In the rows, zero is written as 128.
Each row has two labels, one from each of two sets.
[ 86 129 132 127 122 127 127  74 132 132 172 137  80 123 146 124 126 102
 113 182 168 108 133 136  97 164 161  98 189 142 130  99 107 100  84] : hh & C
[104 127 148 134 125 132 138 138 131 121 144 136 116 119 147 127 175 118
 120 205 132 129 137 145 106 126 153 125 155 130 118  99 119  90 119] : hh & D
[ 72 170 133 109 127 149 110 128 130 126 166 106 127 116 104  99 135 117
 113 157 111  99 200 135 180 161 143  71 132 133 130  80 118 109  92] : hh & A
[135 135 142 141  97 104 132 118  98 142 139 123 109 141 110 129 118 126
 114 171  88 113 142 125 118 160 126 104 126 131 124  68 126 105 115] : hh & A
[ 81 136 135 134 116 148 112 119 127 148 163 134 107 114 158 124 124 121
 125 168 100 142 154 139 122 145 131  85 150 141 128  92 139 108  61] : hh & P
[123 180 148 154 135 131 105 132 137 126 155 133 121 107 133 104 115 125
 132 137 114 118 135 125 140 125 136  68 143 108 118 142 133 117 132] : hh & P
[ 66 156 152 121 107 132 107 111 132 129 138 127 105 120 124 136 117 113
 113 183 122 110 120 145 127 194 122  94 141 128 116  59 105 107 101] : hh & D
[119 125 148 131 125 134 133 118 138 132 145 129 111 149 131 132 134 121
 121 189 147 132 142 148 139 152 129 104 143 149 141  81  92 105 125] : hh & D
[ 53 152 140 120 132 122 116 140 120 128 101 122 117 124 125 126 129 125
 109 162 109 129 155 125 135 136 138  57 139 107 119 131 127 120 135] : hh & D
[ 91 153 144 123 112 128 111 140 141 147 143 134 124 117 136 127 103 131
 127 156 119 126 143 127 126 137 118  93 152 118 110 106 145 102  80] : hh & P
[128 146 139 133 111  85 138 135 109 162 191 121 125 125 136 149 120 189
 174 133 122  60 126 138 150 175 135 125 147 146 128 136  95 136 117] : ph & A
[ 93 134 135 137 114 126 128  56 121 125 123 119  99 119 145 123 109 107
 120 157 252 104 134 142 125 180 165 105 172 106 124  82  98 108 116] : hh & C
[ 59 111 138 126 178 166  79 137 148 135 219 123 125 114 123 104 152 107
 129 143 156 138 162 131 152  84 143  41 185 122 137 146 133  86  40] : hh & P
[122 115 116 122 131 151 118  96 132 130 203 135 113 114 139 119 117 110
 101 191 127 109 148 127 116 153 104 117 139 127 121  56 162 118  80] : hh & A

Each row has two labels, one from each of two sets.
[105 142 105 137 130 132 125 110 120 132 135 114 125 153 131 120 148  77
 134 151 132 124 129 136 133 111 156 140 125 128 136 153  87 125 119] : [79] & Mb
[188 121  87 121 112 112  80 147  83 127 156 113 113 112 144 123 129 125
 132  81 118 120 119 120  79 105 107 127 120 115 130 147 128 148  95] : [79] & Mb
[180 124  64 135 122 118  83 128 101 127 135 108 104 127 129 119 138 111
 135  93 130 123 126 130  93 104 101 143 122 125 135 190 104 143  89] : [79] & Mb
[128 122 114 157 127 130 105 128 122 121 145 129  88 131 174 130 116 124
 125 122 117 120 132 157 102 125 150 155  24 128 128 127 138  82  80] : [85] & jn
[170 119  90 135 130 111  96 127  87 115 106 118 101 108 116 131 133 119
 121  95 133 119 132 134 107 108 101 134  91 116 126 166  88 123 113] : [77] & bf
[161 109  99 130 119 109  81 149  96 110 138 130  86 104 173 123 129 132
 112  90 115 125 135 165  81 122 117 150  39 114 119 127 178 101  71] : [85] & jn
[154 117  75 141 119 121  85 128  94 106 114 123  78 109 155 125 132 104
 118 123 136 134 137 152  82 110 127 141  25 116 115 176  96 103  64] : [81] & jn
[127 117 137 130 119 116 102 147 118 115 154 135 107 119 167 121 130 144
 118 111 109 129 133 162  79 138 140 144  58 125 129  73 183  93 107] : [82] & jn
[143 121  68 145 111 120  95 108  97 109 112 114  88 124 152 119 138  85
 127 128 136 131 138 154  96 110 141 152  59 125 127 189  82 101  77] : [79] & jn
[192 103  63 139 115 113  71 139  92 108 120 117  78 102 147 124 129 125
 116  90 127 128 130 152  74 108  92 145  55 116 120 195 115 119  69] : [79] & jn
[157 115  84 114 129 116  90 118  88 124 126 115  95 138 135 117 134 107
 131 106 124 113 129 141 134  89 128 149 130 116 134 184  85 122  80] : [77] & Mb
[205  94  69 130 113  97  67 150  74 111 115 119  86  81 133 125 138 147
 112  63 122 120 125 157  81 102  68 139  97 108 117 175 149 137  80] : [77] & jh
[181 124  79 131 117 119  82 129  94 131 154 107 111 134 142 120 136  93
 138 110 125 127 120 120  97  96 123 129 128 116 138 177  85 152  87] : [79] & Mb
[168 101  74 127 121 108  69 130  85 105 109 132  48  99 177 122 109 146
 113  85 113 114 140 182 104 103 123 173   1 116 121 175 127  65  37] : [82] & jn
[196 101 117 124 124 116  98 164 106 114 131 128  99  77 148 144 104 197
 117  63 110 121 127 122  72 136  77 127  65 123 114 111 178 118 106] : [85] & bf
[171 113  83 133 112 116  90 137  89 105 117 123  88  94 150 122 132 128
 124 106 130 134 137 150  76 109 113 131  58 123 110 154 137 116  89] : [79] & jn
[205 104  53 152 120 108  81 134  85 106  93 107  86  95 117 137 126 123
 133  74 136 125 128 128  74 104  79 143  80 127 124 202  53 119  99] : [79] & bf
[188 106  76 130 108 108  68 154  69 102 129 121  77  79 168 113 130 137
 112  93 122 133 136 150  53 112 102 128  24 110 109 153 153 119  60] : [79] & jn
[178 106  77 132 114 102  77 147  87 113 121 120 101 107 148 113 142 134
 121  78 116 120 124 162 104 104  90 145 121 105 123 178 144 146  72] : [77] & jh
[139 126  77 139 114 121  95 125 104 114 127 115  99 127 146 116 147  85
 120 132 133 135 132 153  98 118 125 144  77 120 127 182 105 126  87] : [79] & jn

Each row has two labels, one from each of two sets.
[122 132 185 129 126 131 118 142 135 155 128 118 104  96 135 121 138 144
 135 130 136 120 114 118 122 129 136 141 120 135 132  99  79 108 127] : [72] & pj
[127 192 179 139 140 118 145 122 144 177 118 118 124  88 129 123 105 127
 142 138 128 112  91 106 151 115 130 142 105 128 153  88  43 137 136] : [76] & pj
[129 193 131 136 143 119 148  98 140 180 124 124  95  83 113 126  99 141
 166 130 137 111  92 129 126 120 145 147 100 131 133  97  39 124 107] : [76] & pj
[112 121 202 136 109 107  94 125 121 148 133 121 115  93 107 148 170 114
 130 128 139 146 113 122 130 134 126 146 118 143 118 112  99 103 158] : [72] & Rg
[136  70 132 123 108 128 152 106 113 178 114 121 118  95 100 142 155 133
 125 148 139 114 106 121 129 108 127 163 114 138 125 124 147 107 151] : [76] & Rg
[117 157 160 121 129 110  99 135 144 134 125 116 100  74 113 127 103 139
 131 117 148 127 116 127 121 150 133 151 110 133 131 105  76 117 129] : [72] & pj
[122  73 138 108 111 116 121 112 125 145 127 120 116 102  92 149 172 132
 123 144 138 128 112 135 122 141 122 198 117 147 107 147 160 102 153] : [72] & Rg
